[ 29.9 -56.0  16.9 -30.1  39.2] -> -30.1
[ -3.1   2.3 -49.1  -5.2 -10.0] -> -5.2
[ 25.9  47.9  34.1 -10.0   0.5] -> -10.0
[ 28.1 -23.1   9.9   2.9 -46.2] -> 2.9
[41.4 -4.4 52.6 13.9 32.8] -> 13.9
[  8.5 -56.9 -19.5  18.6   3.3] -> 18.6
[ 12.3  -6.5  58.1 -14.9 -28.3] -> -14.9
[ 45.1 -16.9  27.0  14.2   9.7] -> 14.2
---
array([[ 47.0,  13.6, -25.3, -10.6, -46.4, -44.2],
       [ 38.4,   5.8, -28.7, -24.1, -30.3, -32.6],
       [ 46.8,  13.6, -25.4, -10.7, -46.5, -44.0]]) result: -25.3

array([[-36.3, -14.6,  40.3,   3.7, -14.7, -28.4],
       [ 49.4,  20.3,  50.5, -52.0,  15.2,  48.7],
       [-19.3, -18.4, -26.4,  42.1,   5.3, -24.5]]) result: 40.3

array([[-14.3,  19.6,   4.4, -25.9],
       [ 20.2,  -9.5, -33.1,   1.9],
       [-27.7,  -4.8, -44.3,  20.3]]) result: 4.4

array([[-24.8,  -7.3,  18.2,  -8.3,   1.7,   0.3],
       [ 24.0,  -1.4, -54.5,   0.5,  -5.9, -15.0],
       [-24.4,  27.3,  41.5,  19.1,  -9.4,  11.9]]) result: 18.2

array([[-13.4,  15.2, -42.3, -22.4],
       [-11.5,  22.4,  16.5,  14.9],
       [ -3.4,   7.2,   3.3,  17.8]]) result: -42.3

array([[ 55.6,  -3.0, -36.4, -17.0,   5.3,  14.8],
       [ 21.0,  -5.5, -19.8,  -6.1,  26.8,  -4.7],
       [ 44.6, -12.3, -31.7,  -6.0,  -4.0,  -5.2]]) result: -36.4
---
[[-30.1   7.6 -42.1 -20.2 -13.4   7.3]
 [ 12.1  -6.2  -6.6  -4.9  -7.1  -2.5]
 [ 12.3 -14.7 -18.2  27.7  18.3  10.4]] => -2.5

[[  9.0  27.8  39.9 -18.1  11.4 -44.0]
 [ 18.1  19.4  37.7  -4.4   0.0  57.1]
 [-16.2  37.6   3.5  18.3 -48.7  19.0]] => 57.1

[[ 13.2  13.8  10.3 -28.3 -58.8]
 [ 10.9 -52.4   0.0 -14.1  -9.4]
 [-15.4 -44.3   0.0   2.4  20.9]] => -9.4

[[ 33.0  -1.0  27.0  27.0  30.6]
 [-32.7 -25.0  14.7 -50.7 -46.2]
 [-26.8   7.6 -20.8 -16.3 -17.6]] => -46.2

[[ 32.8 -46.8  37.7  35.1   8.1 -42.3  49.8]
 [ 39.7 -30.0  41.3  18.7  40.9  27.1  48.2]
 [ 23.8 -36.1  28.3  42.7  18.1 -35.0  52.6]] => 48.2

[[-12.4  10.6  41.2 -49.1]
 [ 22.5 -10.5  11.9 -14.9]
 [-35.4   6.4  46.6 -31.0]] => -14.9

[[ 24.8  -1.2  13.2  17.3   9.2 -16.2]
 [ 56.8  20.7  29.5  44.9  30.9  12.8]
 [ 13.4   0.0  19.3  -9.1   7.7 -47.9]] => 12.8

[[ -7.5 -26.3  -5.5  14.1 -25.1]
 [ -6.3   6.7  14.6 -10.1   7.6]
 [-59.3 -43.5  34.0 -24.0  26.1]] => 7.6
---
[[423, 172, -330, -786, 693],
 [280, -873, -60, 23, 399],
 [686, 899, 189, 54, 455]] => 423, 455

[772, 404, 349, 210, 507, 557] => 772, 557

[32, -25, -16, 10, -10, -27] => 32, -27

[470, 738, 761, 209, 492, 618, 773] => 470, 773

[192, 7, 147, 197] => 192, 197

[[181, 151, 183, 113, 55, 107, 193],
 [131, 48, 197, 58, 177, 113, 101]] => 181, 101

[5909, 7703, 9965, 2218] => 5909, 2218

[[-570, 282, -153, -367, 73, 82, 68],
 [296, 317, -173, 426, 148, 458, 629]] => -570, 629

[5249, 8600, 5632, 5522, 3151] => 5249, 3151
---
Q: [-10.9 -23.4 -46.4  36.6   4.0]
A: -46.4
Q: [-47.3  31.1 -14.2  23.5]
A: 31.1
Q: [ 12.9  -3.1  -6.5  -1.0 -50.2  13.6  -8.7]
A: -50.2
Q: [-55.0  45.8  41.5 -21.0  53.3]
A: 41.5
Q: [ -0.1  45.7   8.4   2.7   0.3 -20.4]
A: 2.7
Q: [-18.6  25.7  27.9 -19.6  -2.2  30.9 -51.2]
A: -2.2
Q: [ 35.6 -43.5   8.4 -46.8  18.4]
A: 8.4
---
[[5 4 4 4 6 4]
 [3 3 2 4 7 2]
 [3 3 2 5 7 3]]	7

[[-36 -36 -28  27  -3 -35]
 [-35 -12  31 -22 -36 -37]
 [-34 -34 -27  27  -4 -35]]	-4

[[136 228 185 123]
 [ 72  91  34  89]
 [ 34 155 152 104]]	152

[[7 5 6 5]
 [9 4 7 8]
 [4 5 6 1]]	6

[[836 358 227 447 627 439 259]
 [448 385 695 359 474 739 642]
 [246 515 290 406 762 683 329]]	683

[[20 82 20 99 37 28]
 [34 28 57 44 57 58]
 [28 24 44 26 31 37]]	31

[[52 46 58 53 55 57]
 [70 91 68 43 67 17]
 [67 81 58 76 65 60]]	65

[[ 271  571  163 -674 -705 -697  438]
 [-707  190 -691 -682 -530 -689  239]
 [-431 -593 -219 -437 -570 -300 -582]]	-300

[[ 493  169  277 -430  795  764 -512]
 [-595  755 -571  401 -617 -390  874]
 [-335  -80  -33  -67 -251  -15  584]]	-15
---
[21.4 45.3 -8.8 34.0] --> 45.3, 34.0

[[ 22.5 -22.3  -9.0  -7.3]
 [  1.2 -56.1   9.5 -13.9]
 [ 36.5  32.9  49.0 -32.7]] --> 49.0, 36.5

[[ -3.6  -1.6  -0.2   2.6 -46.9   3.2  -2.5]
 [ -5.0   7.0   0.7   1.9  26.3  -9.7  10.9]] --> 26.3, 10.9

[[-14.2 -19.2  -0.4 -13.4  12.0]
 [-37.2 -37.4  -0.1  52.1 -18.7]
 [-19.4  35.3  27.7  19.1  38.9]] --> 52.1, 38.9

[[-36.2  11.7 -52.2  -4.8  -5.1  26.2]
 [-36.4  12.0 -45.3  -1.9  -9.1  25.6]
 [ 20.4  31.2   7.4 -12.1  -7.6 -15.2]] --> 31.2, 26.2

[-36.0 -39.5 -17.6 -29.0  53.6] --> 53.6, -17.6

[-16.3  34.4 -42.1  28.6  25.9  57.9] --> 57.9, 34.4

[[-19.7  12.8   5.8  36.7  -7.3]
 [ 19.7  14.0  49.3  53.4  22.0]] --> 53.4, 49.3

[-21.4  54.0  42.6  50.8 -39.8 -23.9 -30.3] --> 54.0, 50.8
---
[ 11.3  38.4  18.5 -44.9  -4.9] → -4.9
[-20.3 -58.9 -27.8  42.3 -20.9] → -20.9
[ 24.5  19.6  21.0 -52.5 -33.3] → -33.3
[ 35.8  22.9 -33.6 -58.8 -41.4] → -41.4
[ 38.2   3.5   4.3 -43.3 -19.8] → -19.8
[-46.9 -32.1 -44.7 -11.3  59.3] → 59.3
[ -0.5 -50.5  -4.2  20.3 -10.9] → -10.9
[-54.9 -36.3 -31.0 -54.2 -22.8] → -22.8
